(in the rows, 100 means zero)
Each row of numbers stands for one thing and depends on some of the facts below. Use the named rows to name the rest.

Facts:
ζ: points at; ρ: refers to
klegrin	ζ	brabru; dobran	ζ	dradek; dobran	ζ	fonir
dobran	ζ	stepla; dobran	ζ	bragrin; mitrik	ζ	fonir
mitrik	ζ	drizi; tozol	ζ	triskopin; tozol	ζ	skisiklur
tozol	ζ	fonir; sovetur	ζ	skune; zutres	ζ	fonir
lakla	ζ	fonir; lakla	ζ	stezi; brabru	ζ	fomom
brede	ζ	firos; vagrar	ζ	skisiklur; stubrel	ζ	skisiklur
stubrel	ζ	lemaba; vufla	ζ	skisiklur; vufla	ζ	firos
vufla	ζ	mitrik; drizi	ζ	fonir; ziletril	ζ	dradek
ziletril	ζ	fonir; drustal	ζ	skisiklur; drustal	ζ	firos
drustal	ζ	brabru; triskopin	ζ	tradrik; liros	ζ	fonir
liros	ζ	zutres; tuzur	ζ	drizi; drepla	ζ	fonir
magrim	ζ	drepla; bragrin	ζ	fonir; bragrin	ζ	stezi
muneflu	ζ	piro; dregazus	ζ	ziletril; gregresku	ζ	brura
lotos	ζ	skisiklur; tadun	ζ	fonir; mogruril	ζ	skimun
rarum	ζ	flostagru; rarum	ζ	firos; rarum	ζ	drizi
stezi	ζ	fonir; nivil	ζ	brura; nivil	ζ	flostagru
nivil	ζ	drepla; nabrur	ζ	ziletril; skiza	ζ	stasten
grafonos	ζ	dradek; muna	ζ	skisiklur; muna	ζ	fonir
muna	ζ	mogruril; fudrim	ζ	tuzur; skimun	ζ	fonir
losir	ζ	ziletril; losir	ζ	stezi; pligo	ζ	nabru
skune	ζ	fonir; brufu	ζ	lemaba; natrek	ζ	firos
natrek	ζ	zutres; nabru	ζ	fonir; nabru	ζ	tradrik
nabru	ζ	flostagru; nabru	ζ	pokon; fomom	ζ	fonir
fomom	ζ	stezi; danis	ζ	stezi; tadu	ζ	fonir
podrim	ζ	fonir; gogre	ζ	fonir; nufam	ζ	bragrin
piro	ζ	vufla; piro	ζ	sabror; firos	ζ	mitrik
drigramal	ζ	skisiklur; drigramal	ζ	stezi; tradrik	ζ	fonir
tradrik	ζ	drizi; dradek	ζ	fonir; lipas	ζ	skisiklur
lipas	ζ	fonir; stepla	ζ	fonir; stepla	ζ	tradrik
trabok	ζ	skune; trabok	ζ	salotrul; bradukle	ζ	fonir
sabri	ζ	dregazus; sabri	ζ	stezi; stasten	ζ	dradek
stasten	ζ	fonir; stasten	ζ	danis; pokon	ζ	ziletril
grikli	ζ	flostagru; grikli	ζ	tadu; pelol	ζ	dradek
pelol	ζ	brura; pelol	ζ	brufu; trerak	ζ	skisiklur
trerak	ζ	ziletril; trerak	ζ	bragrin; lemaba	ζ	fonir
bruklamum	ζ	lakla; plokim	ζ	fonir; plokim	ζ	sovetur
dobran	ρ	vufla; klegal	ρ	votuk; lakla	ρ	vagrar
ditru	ρ	dobran; brabru	ρ	puza; brede	ρ	puza
vagrar	ρ	sedriskem; troston	ρ	kodril; dore	ρ	danis
drabroflol	ρ	fudrim; drizi	ρ	flostagru; tizasko	ρ	danis
kiplas	ρ	kodril; tiko	ρ	pluzepes; vutaste	ρ	fudrim
peri	ρ	gafus; deplik	ρ	kodril; grodrifer	ρ	brura
droskom	ρ	stasten; drepla	ρ	gafus; magrim	ρ	salotrul
fluso	ρ	bragrin; luri	ρ	bruskur; bragrur	ρ	dobran
pluzepes	ρ	dobran; tadun	ρ	bruskur; dupli	ρ	musti
rarum	ρ	bragrin; skinar	ρ	mitrik; salotrul	ρ	tizasko
flumar	ρ	vufla; nabrur	ρ	tuflik; skozer	ρ	votuk
stafoskon	ρ	kodril; grafonos	ρ	trigron; zores	ρ	dobran
muna	ρ	geflu; skimun	ρ	bruskur; losir	ρ	danis
pligo	ρ	geflu; skune	ρ	liros; flali	ρ	kodril
bitran	ρ	tuflik; zuflar	ρ	mitrik; truskel	ρ	gafus
kladul	ρ	vufla; lefuskek	ρ	stubrel; podrim	ρ	trasak
nufam	ρ	trigron; piro	ρ	liros; gidedra	ρ	bruklamum
firos	ρ	kleskubom; drigramal	ρ	restak; tradrik	ρ	stepla
lave	ρ	liros; lipas	ρ	lemaba; bradukle	ρ	memil
flofur	ρ	mitrik; pinom	ρ	trasak; pokon	ρ	puza
plugu	ρ	gafus; grikli	ρ	vufla; trerak	ρ	bruskur
tunemer	ρ	restak; plokim	ρ	restak

Known rows:
nufam: 108 99 101 97 92 101 106 100 108 94 90 102 100 105 104 103 110 103 97 109 107 98 89 109 106 114 89 97 96 103 95 103 112 105 93 98
pelol: 108 135 107 98 85 116 92 127 113 102 106 119 115 129 118 116 116 68 96 89 109 103 89 125 104 96 91 92 87 115 98 92 120 129 93 94
magrim: 94 108 91 109 89 103 81 101 147 99 101 127 86 105 96 127 104 110 106 84 105 102 86 118 75 95 78 117 104 88 113 111 135 100 97 106
brede: 89 94 99 90 94 92 115 116 70 74 87 86 85 82 115 76 139 91 86 112 62 115 67 105 88 93 84 111 135 124 154 94 124 111 91 118
grikli: 111 109 97 98 97 124 97 132 116 87 91 117 73 107 102 90 120 99 99 83 82 87 110 111 116 123 104 80 109 77 108 121 81 106 93 99
skune: 70 100 83 81 82 121 114 93 104 96 110 93 116 92 68 133 114 121 118 113 107 103 119 81 92 76 98 84 46 101 62 80 64 94 105 124
bruklamum: 102 115 105 101 102 86 104 99 86 107 98 103 97 106 105 106 98 85 96 98 103 106 98 108 108 106 99 98 108 95 108 104 105 93 99 91
lipas: 70 64 83 128 102 96 116 114 109 103 113 92 96 114 85 99 90 113 99 128 99 110 104 72 92 92 70 107 85 106 72 86 72 103 103 123
drustal: 92 100 91 117 106 74 118 128 85 90 111 101 79 129 101 95 111 100 100 139 90 92 98 77 99 101 71 123 129 104 121 98 112 112 97 103
muna: 77 70 86 123 101 96 115 111 108 100 111 96 97 114 88 99 93 110 100 126 101 109 101 77 93 95 73 105 87 108 77 88 80 104 102 120
sovetur: 105 112 103 97 98 101 99 106 97 97 103 106 103 107 104 104 105 90 101 98 101 100 96 104 100 99 99 98 101 104 105 99 110 108 98 98
votuk: 112 113 107 102 114 82 94 89 81 108 107 102 97 104 107 93 83 81 107 94 108 106 107 103 101 96 117 98 112 107 116 94 103 99 101 91
skinar: 122 101 98 84 100 101 101 83 101 84 101 105 98 103 95 94 99 111 119 114 117 92 109 96 96 113 111 93 88 110 99 101 112 111 93 100
brura: 116 124 110 100 105 95 91 102 90 104 109 115 103 115 111 99 89 71 104 86 109 108 102 113 100 101 109 93 103 107 111 101 115 111 97 93
flumar: 117 98 95 96 103 118 91 111 117 98 93 108 71 102 111 71 105 113 104 90 87 88 129 104 110 125 120 88 109 92 114 115 80 113 89 95
stafoskon: 102 79 132 90 80 105 79 98 85 84 73 98 118 109 129 78 83 115 84 84 115 80 116 77 90 119 110 139 91 93 104 117 118 97 118 90
dore: 100 97 89 108 98 95 74 80 149 105 101 121 81 96 98 113 91 123 112 87 108 103 98 111 69 95 94 123 109 94 121 110 135 99 95 104
kleskubom: 113 109 106 99 112 87 94 89 87 105 105 102 98 103 106 91 85 87 105 95 107 104 107 102 99 99 115 100 110 106 114 98 105 101 100 92
drabroflol: 118 94 101 92 102 103 98 85 101 91 100 102 99 97 103 87 96 106 108 105 107 99 102 100 94 111 108 98 98 111 104 105 114 111 94 101

Which thing is each row?
No name comes twice in this set of rows, the named rows included.
106 124 102 93 82 120 92 119 123 96 101 108 119 119 116 112 126 87 100 99 110 100 88 121 102 94 92 94 81 125 96 83 117 133 89 97 -> grafonos
95 72 92 120 93 69 134 101 101 107 83 100 76 125 104 100 98 114 88 149 112 111 95 92 116 150 56 103 103 91 81 114 105 93 83 103 -> drigramal
55 94 87 93 89 114 108 99 93 112 109 84 113 80 84 118 107 107 98 95 85 116 111 86 89 62 99 95 71 105 83 78 62 87 108 122 -> zutres
114 99 104 99 98 107 102 105 105 82 96 109 102 102 94 103 107 95 103 99 105 95 82 109 102 110 94 92 98 96 94 108 112 102 100 104 -> pligo
116 116 109 99 111 92 95 97 85 95 107 111 98 103 100 98 89 78 105 86 105 101 97 107 100 101 111 95 112 96 112 105 110 97 103 95 -> flostagru
94 104 142 102 94 76 73 102 57 107 82 98 117 121 138 86 63 82 82 68 116 89 124 78 99 98 121 140 109 87 122 106 102 79 129 74 -> kodril
66 127 95 112 79 57 104 81 121 158 71 122 64 103 115 158 95 101 75 89 106 128 97 138 106 127 62 118 122 50 114 131 129 49 84 83 -> danis
76 76 90 131 107 90 112 115 103 104 114 97 96 117 86 102 84 100 98 117 101 110 101 77 97 90 75 105 94 100 79 90 74 96 107 115 -> tozol
108 119 109 104 112 83 102 105 81 94 102 106 96 104 95 108 98 76 103 92 103 101 88 108 108 95 103 93 117 90 114 103 101 85 108 93 -> fudrim
98 102 103 94 87 83 117 88 98 117 69 95 92 95 110 116 112 107 81 111 105 105 92 119 124 135 84 95 105 78 91 117 108 74 88 85 -> sabri
60 96 94 90 73 96 128 88 87 132 79 92 98 84 97 129 109 109 75 104 91 124 106 107 112 120 77 89 78 75 71 111 82 66 91 107 -> fomom
110 123 107 99 92 107 96 116 102 96 105 118 105 119 108 110 106 75 97 92 105 102 91 116 101 106 93 93 97 102 100 104 119 115 95 97 -> gregresku
98 91 97 142 118 68 110 124 97 107 119 108 87 145 104 92 76 82 100 127 111 105 100 83 103 105 72 113 119 106 99 93 96 111 101 100 -> stubrel
58 111 91 96 79 129 97 115 114 119 112 93 129 99 98 130 116 90 95 86 95 120 103 105 94 57 94 88 54 118 72 65 66 109 104 117 -> dradek
107 72 94 136 121 71 108 107 101 104 115 103 83 134 104 74 69 102 104 133 111 101 108 74 97 113 83 118 119 111 100 98 101 115 99 102 -> skisiklur

Now the same things, written a new way:
Some things and their rows:
luri: 101 96 92 102 104 108 84 83 104 96 107 108 96 98 91 91 121 85 98 110 110 99 101 89 109 98 91 103 80 96 64 95 84 116 77 83 100 106 112 82 83 95 114 118 95 110 100 111 100 92 100
losir: 96 95 115 105 75 109 96 99 110 103 95 87 91 96 100 78 95 121 84 104 129 96 109 76 96 97 94 100 105 97 108 123 92 83 120 108 108 113 111 104 100 103 122 101 95 100 93 99 101 91 107
drepla: 93 94 108 97 80 104 103 95 112 108 105 108 109 98 104 95 105 92 104 106 107 118 78 99 98 99 101 96 100 94 109 91 107 108 85 115 95 108 109 74 104 101 79 88 84 104 106 108 94 115 108
flali: 103 99 104 105 126 107 126 96 102 100 103 110 103 101 87 102 106 92 95 106 107 91 101 82 104 115 87 114 97 92 82 95 77 106 117 111 92 93 119 104 105 101 123 100 109 120 98 115 104 103 93
lave: 104 97 92 107 116 108 107 98 99 98 91 101 94 113 92 96 101 99 120 107 87 95 104 99 105 112 93 98 95 102 87 103 90 108 91 90 97 97 111 109 103 98 117 102 103 108 99 106 99 106 88
tiko: 103 99 98 105 111 98 102 102 102 71 103 98 99 105 86 100 116 100 98 109 110 93 100 95 102 112 95 103 89 120 70 103 85 99 103 88 97 102 107 106 110 91 61 110 99 112 103 96 103 114 89
pokon: 97 100 103 103 88 107 82 93 104 100 100 103 108 112 92 92 100 102 93 109 111 105 99 103 103 103 98 99 102 101 98 98 77 95 99 106 99 112 108 84 89 104 90 84 99 101 96 104 95 111 99
drigramal: 98 102 92 106 91 107 90 88 99 95 99 88 104 114 94 90 103 111 98 111 96 101 95 93 104 113 96 106 109 92 111 106 87 97 107 100 105 114 109 98 88 104 97 84 101 99 95 102 94 101 100
tunemer: 105 100 99 105 109 109 99 94 106 93 90 102 90 114 93 94 100 93 103 106 100 101 110 94 104 111 89 103 89 104 83 105 87 121 100 100 98 96 104 120 102 102 115 104 97 103 98 105 101 109 91
vagrar: 100 99 92 107 99 101 82 89 91 95 104 98 109 108 96 92 107 113 99 109 96 98 91 89 104 107 97 98 109 83 112 100 91 98 91 99 102 113 105 79 95 106 103 90 105 100 97 100 94 100 105
lefuskek: 102 99 96 106 119 108 110 95 101 97 97 100 99 108 90 96 107 96 116 109 88 97 104 98 106 109 91 103 92 107 88 96 87 107 96 92 97 99 109 106 102 94 102 107 97 111 98 106 99 106 94
nabrur: 95 100 99 104 81 112 102 95 103 99 100 97 104 108 93 91 96 106 97 109 101 103 102 96 103 108 96 111 107 102 105 111 87 98 111 100 104 111 112 101 91 101 97 82 101 101 98 102 98 101 98
kladul: 104 101 98 104 97 100 106 106 103 63 99 104 94 103 93 101 113 102 85 106 113 95 104 89 101 113 95 101 88 116 70 114 89 107 108 87 98 97 107 115 113 96 75 113 97 108 105 97 106 113 87
gregresku: 95 101 109 99 93 106 95 88 105 96 105 95 92 95 100 93 105 101 96 108 107 108 100 107 98 86 94 106 98 101 91 103 95 102 113 104 102 99 99 90 94 108 84 83 103 100 98 104 98 106 97
liros: 96 103 100 105 85 105 102 102 91 86 105 104 102 109 93 91 101 104 72 109 83 102 109 104 108 94 93 107 106 92 129 98 89 106 118 105 103 107 94 94 87 107 75 95 103 100 98 99 94 95 111
lotos: 98 100 91 108 87 105 99 99 95 92 97 100 108 104 91 94 101 108 103 109 85 96 99 90 106 111 95 115 106 92 110 100 91 92 107 98 108 108 103 98 99 101 94 83 101 104 101 99 96 92 101
mogruril: 97 100 97 106 78 106 102 108 99 91 95 121 103 103 93 93 97 98 88 106 96 99 108 94 105 109 94 110 101 98 112 100 85 92 109 105 104 107 107 99 100 103 92 86 100 102 100 102 99 97 102
triskopin: 97 96 92 108 84 108 106 109 95 95 98 121 106 101 91 94 98 98 95 107 82 95 104 103 102 109 97 112 101 102 112 91 91 87 114 105 107 106 105 99 101 99 92 79 101 106 100 101 98 93 102
musti: 101 103 103 103 122 104 107 98 94 96 107 103 98 103 87 97 108 96 106 108 96 100 108 102 107 100 89 102 96 103 98 91 87 110 95 96 96 99 97 101 94 95 88 115 96 113 97 104 97 103 99

Name these rows:
No name comes twice in this set of rows, the named rows included.
99 96 93 101 104 105 144 106 87 102 106 114 100 91 94 96 102 90 135 104 68 102 93 92 101 98 91 103 102 92 122 94 133 124 76 85 93 98 105 110 112 92 93 118 97 114 109 101 97 97 100 -> gafus
101 104 94 106 86 86 88 106 85 52 106 110 105 98 96 101 121 114 66 107 106 97 95 80 105 99 99 107 102 92 114 103 98 92 112 97 106 107 87 82 106 109 56 104 106 101 105 89 98 101 109 -> vufla
96 103 96 105 64 98 111 101 97 55 106 103 94 95 98 92 110 113 57 107 112 98 98 88 100 96 98 109 104 99 105 125 101 107 130 92 106 109 103 102 98 108 51 102 115 98 102 91 104 106 103 -> dobran
96 94 100 103 78 103 80 129 100 107 100 166 132 99 86 105 93 86 115 99 113 103 114 105 103 111 97 95 96 110 107 81 68 68 72 105 98 112 108 79 108 91 89 73 100 110 103 99 100 102 107 -> fonir
102 99 94 105 91 104 86 100 99 97 95 107 112 113 89 96 100 104 109 107 101 100 102 94 106 116 97 101 102 94 105 96 79 84 92 105 104 111 105 90 99 101 106 81 97 102 98 99 94 104 101 -> brabru
100 100 89 104 109 107 100 89 92 95 113 127 95 88 91 92 115 81 92 106 90 99 117 91 111 83 85 113 84 96 87 92 95 127 88 80 103 101 98 89 83 95 101 123 99 111 101 105 101 80 107 -> bruskur
95 88 113 110 95 107 105 129 102 105 100 125 99 102 91 88 103 103 72 102 103 89 120 103 98 96 93 90 90 111 116 87 78 73 114 110 98 110 108 98 103 88 101 121 87 113 99 100 96 92 114 -> salotrul
95 100 111 100 92 105 93 82 106 91 106 89 90 101 100 90 109 102 71 109 103 108 96 108 99 87 96 103 101 97 101 98 93 114 120 106 104 100 97 78 89 110 78 85 102 99 97 107 97 104 99 -> nivil

The same things again, as new rows of numbers:
Some things and their rows:
ziletril: 93 96 93 73 109 95 111 93 100 100 102 82 98 104 106 97 100 130 104 100 98 93 104 106 94 93 107 95 100 86
dradek: 94 97 94 74 109 94 113 92 98 99 99 81 96 104 107 98 96 130 100 102 95 86 104 103 89 93 112 95 98 85
kladul: 93 92 95 75 107 85 115 92 100 93 98 82 104 101 105 103 92 129 99 105 98 91 98 105 90 95 106 98 93 87
tozol: 98 98 94 82 97 94 112 94 97 95 103 79 104 101 107 100 94 126 100 99 100 100 104 114 89 102 106 100 96 82
peri: 95 86 97 70 106 89 118 91 101 94 98 80 101 101 104 101 93 131 99 99 100 97 97 100 89 96 109 100 95 83
muna: 98 95 95 81 101 92 111 94 98 90 104 82 103 100 105 101 93 127 104 101 103 102 103 109 89 106 105 100 96 84
geflu: 98 93 97 80 101 93 116 94 101 98 104 81 98 102 110 100 94 126 100 98 102 94 105 106 89 87 113 90 103 78
bradukle: 99 92 94 72 96 96 113 92 97 91 103 79 107 101 106 98 86 133 103 97 98 98 106 112 88 105 101 107 95 84
memil: 93 90 95 70 98 98 116 92 100 99 104 78 103 104 110 97 89 128 98 96 99 89 105 107 88 83 109 97 101 75
tunemer: 96 97 98 80 111 84 116 95 101 91 99 84 103 101 105 105 96 126 102 104 101 93 99 101 91 98 113 94 96 90
brabru: 88 85 86 89 109 82 122 98 106 87 115 75 125 96 97 93 99 130 100 113 102 118 95 93 91 94 115 97 88 63
tuzur: 105 95 79 60 99 94 120 99 78 75 99 64 95 108 137 112 94 100 98 92 112 91 84 105 90 64 116 98 73 85
lefuskek: 92 94 96 74 105 88 116 92 99 91 100 84 106 101 106 103 95 130 100 102 98 95 100 106 90 93 110 93 95 86
lotos: 96 96 95 85 98 96 110 97 98 92 107 81 109 99 104 99 93 126 103 105 99 106 101 114 89 102 105 99 98 78
tadu: 94 93 104 74 101 93 114 95 105 92 95 81 104 108 112 104 98 126 102 95 100 94 108 106 89 92 107 95 96 82
luri: 96 93 97 75 106 92 117 98 94 97 101 81 100 101 109 107 107 133 98 90 97 104 100 101 91 100 113 93 94 86
nufam: 102 100 90 79 106 96 110 91 93 93 108 82 95 98 104 97 95 128 109 98 102 101 105 108 88 113 108 96 103 92
fluso: 90 97 97 72 101 89 120 95 101 88 102 80 105 97 108 104 93 133 101 96 94 91 104 106 94 89 109 95 92 87
kodril: 93 98 94 74 101 99 119 95 98 95 103 85 113 107 108 100 91 126 103 95 96 92 110 108 89 82 112 92 105 83

Rows to name:
No name comes twice in this set of rows, the named rows included.
97 100 93 86 100 102 110 100 96 98 103 83 114 102 102 97 95 123 100 102 95 112 100 114 93 100 103 102 94 78 -> vagrar
95 98 97 77 92 91 118 97 95 83 101 77 108 98 111 107 89 126 105 98 97 93 103 111 90 96 103 104 84 82 -> rarum
89 90 73 108 104 85 123 105 98 83 124 67 150 92 93 86 99 128 95 129 97 125 98 99 91 99 118 97 85 44 -> klegrin
95 91 99 72 104 92 114 99 98 97 101 82 103 103 112 105 113 132 101 88 97 109 101 101 96 102 109 91 96 88 -> skimun
97 102 88 75 109 95 105 90 90 99 101 81 95 100 103 97 97 133 104 103 92 92 99 112 92 109 102 100 96 93 -> nabrur
97 105 89 80 107 90 111 92 96 90 106 81 95 95 106 99 95 131 107 102 98 93 106 110 94 107 105 99 96 92 -> losir
95 98 96 79 102 101 120 96 105 100 100 80 101 103 108 97 94 121 98 101 97 96 105 107 96 82 110 99 99 79 -> kleskubom
96 97 96 78 104 101 117 97 98 103 99 83 106 108 111 99 97 123 95 100 94 96 103 109 94 85 113 94 102 80 -> sedriskem
100 85 91 77 100 91 106 94 86 93 105 84 114 106 103 103 91 129 105 103 101 100 99 112 78 110 107 92 100 81 -> lipas
97 98 96 86 107 88 118 95 103 95 99 82 99 103 110 101 97 120 98 107 101 93 104 108 92 89 112 89 105 81 -> restak
100 104 85 82 110 101 105 89 98 104 102 83 90 104 102 86 92 120 103 108 97 98 104 115 96 99 104 100 108 87 -> bruklamum
94 100 89 78 111 99 110 93 94 103 102 85 95 107 106 94 97 124 102 103 96 89 105 106 91 91 114 92 108 85 -> stasten
93 88 92 77 104 94 106 93 90 102 101 84 103 113 109 98 94 131 102 104 97 85 105 107 76 94 115 84 108 73 -> lemaba
100 88 103 88 91 89 116 101 103 83 104 82 117 98 103 106 90 119 104 101 105 114 94 109 85 103 103 105 85 71 -> brede

Now the same things, written a new way:
Known rows:
dupli: 96 102 85 105 102 100 104 112 89 103 102 101 98 97 94 91 102 97 101 100 89 110 110 100 105 110 92 103 104 108 118 93 102 100 98 95 90
pligo: 94 96 81 105 109 93 103 98 97 103 85 105 111 94 95 98 104 91 101 96 87 124 112 104 97 111 91 97 103 96 121 113 107 106 97 99 95
salotrul: 111 91 70 110 98 112 127 128 80 110 97 94 101 102 97 94 96 106 115 97 91 101 108 84 108 117 110 103 116 75 85 113 115 97 105 101 91
trigron: 78 97 83 98 79 103 74 118 83 102 109 103 88 91 97 97 100 105 94 104 98 106 113 93 115 113 100 96 91 105 104 100 117 96 85 92 96
skune: 76 81 93 93 146 97 81 105 144 104 109 112 139 106 105 101 96 81 111 95 97 113 118 110 92 93 102 106 106 79 105 67 67 75 95 91 104
tunemer: 111 113 86 116 100 92 120 96 71 104 78 98 88 83 88 88 105 106 87 101 106 99 112 105 99 104 94 107 101 118 115 108 115 111 91 101 87
brede: 102 83 98 104 100 100 104 100 94 99 68 108 122 88 75 94 98 110 102 109 76 113 115 107 93 101 89 94 98 114 78 119 96 120 107 96 89
nivil: 91 78 79 103 97 94 94 85 88 103 97 107 116 88 100 100 106 99 94 95 86 128 115 99 98 115 93 94 102 93 117 123 116 101 97 98 96
drofusuk: 91 100 84 102 95 102 93 116 86 103 105 101 94 94 96 93 102 99 99 101 92 108 112 98 109 112 95 100 99 106 112 96 108 99 93 94 91
fudrim: 79 93 80 99 83 98 73 110 91 101 89 108 101 89 97 103 100 102 97 102 94 121 117 96 110 114 96 89 89 90 98 120 123 106 88 95 100
stafoskon: 99 95 85 106 118 116 81 106 78 97 141 101 97 110 108 82 112 73 96 101 84 92 114 108 100 103 82 89 105 89 128 112 122 108 110 98 92
lakla: 87 118 86 92 134 95 102 81 116 93 80 104 130 84 107 95 96 94 116 99 114 96 126 93 90 102 93 101 111 81 105 91 73 99 88 101 94
grikli: 107 92 92 109 94 99 109 125 102 98 118 105 110 67 104 100 98 105 108 91 85 137 122 115 87 123 82 110 118 108 123 120 120 102 106 99 96
pokon: 89 120 75 126 92 97 97 110 115 101 75 91 92 90 83 102 98 103 107 108 66 109 108 110 74 99 79 95 85 80 141 96 102 104 73 116 105
lefuskek: 96 102 85 105 104 100 103 113 89 104 103 101 98 98 94 91 102 96 101 100 89 110 110 100 105 109 92 103 104 108 119 93 102 101 98 95 90
klegal: 94 102 85 104 103 99 105 112 90 104 100 101 98 97 93 91 102 97 100 101 90 110 109 101 104 109 92 103 104 109 119 92 101 101 98 95 90
dobran: 95 83 100 106 86 107 78 120 109 95 143 103 111 50 112 108 92 117 102 90 100 116 129 114 82 118 95 114 108 97 105 106 118 77 84 100 105
brabru: 88 94 84 100 104 92 110 78 89 100 78 106 120 84 89 95 103 101 102 101 90 118 115 99 91 107 90 96 110 106 115 117 100 110 99 99 93
ziletril: 96 94 88 123 109 104 78 94 124 100 106 93 113 84 99 108 96 107 100 100 81 91 116 109 72 94 95 103 83 66 117 82 90 77 65 112 106

Name these rows:
No name comes twice in this set of rows, the named rows included.
83 114 87 90 125 97 91 81 112 92 85 105 128 80 110 97 96 97 114 100 116 95 128 90 93 104 95 98 108 79 97 96 80 97 86 100 95 -> fomom
73 99 82 99 75 101 72 115 79 103 103 104 85 87 94 96 99 110 91 106 102 105 113 94 115 110 102 96 91 108 102 101 120 97 82 92 98 -> puza
87 82 85 101 99 100 97 80 85 103 101 104 114 86 97 101 105 95 95 93 87 121 112 99 93 113 98 95 105 99 117 117 113 96 92 99 95 -> brufu
70 114 85 88 110 100 72 85 109 92 89 105 120 77 110 102 94 101 110 101 120 92 128 87 96 105 101 94 99 75 91 97 89 93 74 101 101 -> bragrin
82 85 80 101 82 100 82 101 78 103 113 103 97 89 100 97 103 106 92 100 92 113 112 93 110 115 99 97 98 104 114 106 118 93 90 93 94 -> brura
116 83 71 112 112 106 136 104 89 109 84 97 121 100 97 98 99 101 116 92 85 113 110 90 94 115 106 101 120 68 94 127 111 101 109 106 92 -> magrim
90 100 84 103 107 97 104 90 95 101 89 102 112 90 93 97 102 95 104 99 86 115 113 100 91 109 90 97 106 98 121 106 100 104 93 101 93 -> nufam
89 67 83 107 92 98 94 68 84 103 111 102 121 82 98 102 106 109 91 95 79 118 112 98 88 112 96 97 103 96 123 116 111 89 91 100 95 -> pelol
101 100 78 107 105 90 84 132 107 102 67 113 105 103 99 101 101 89 103 101 91 134 119 107 113 112 88 91 88 82 94 128 120 124 104 95 98 -> tuzur

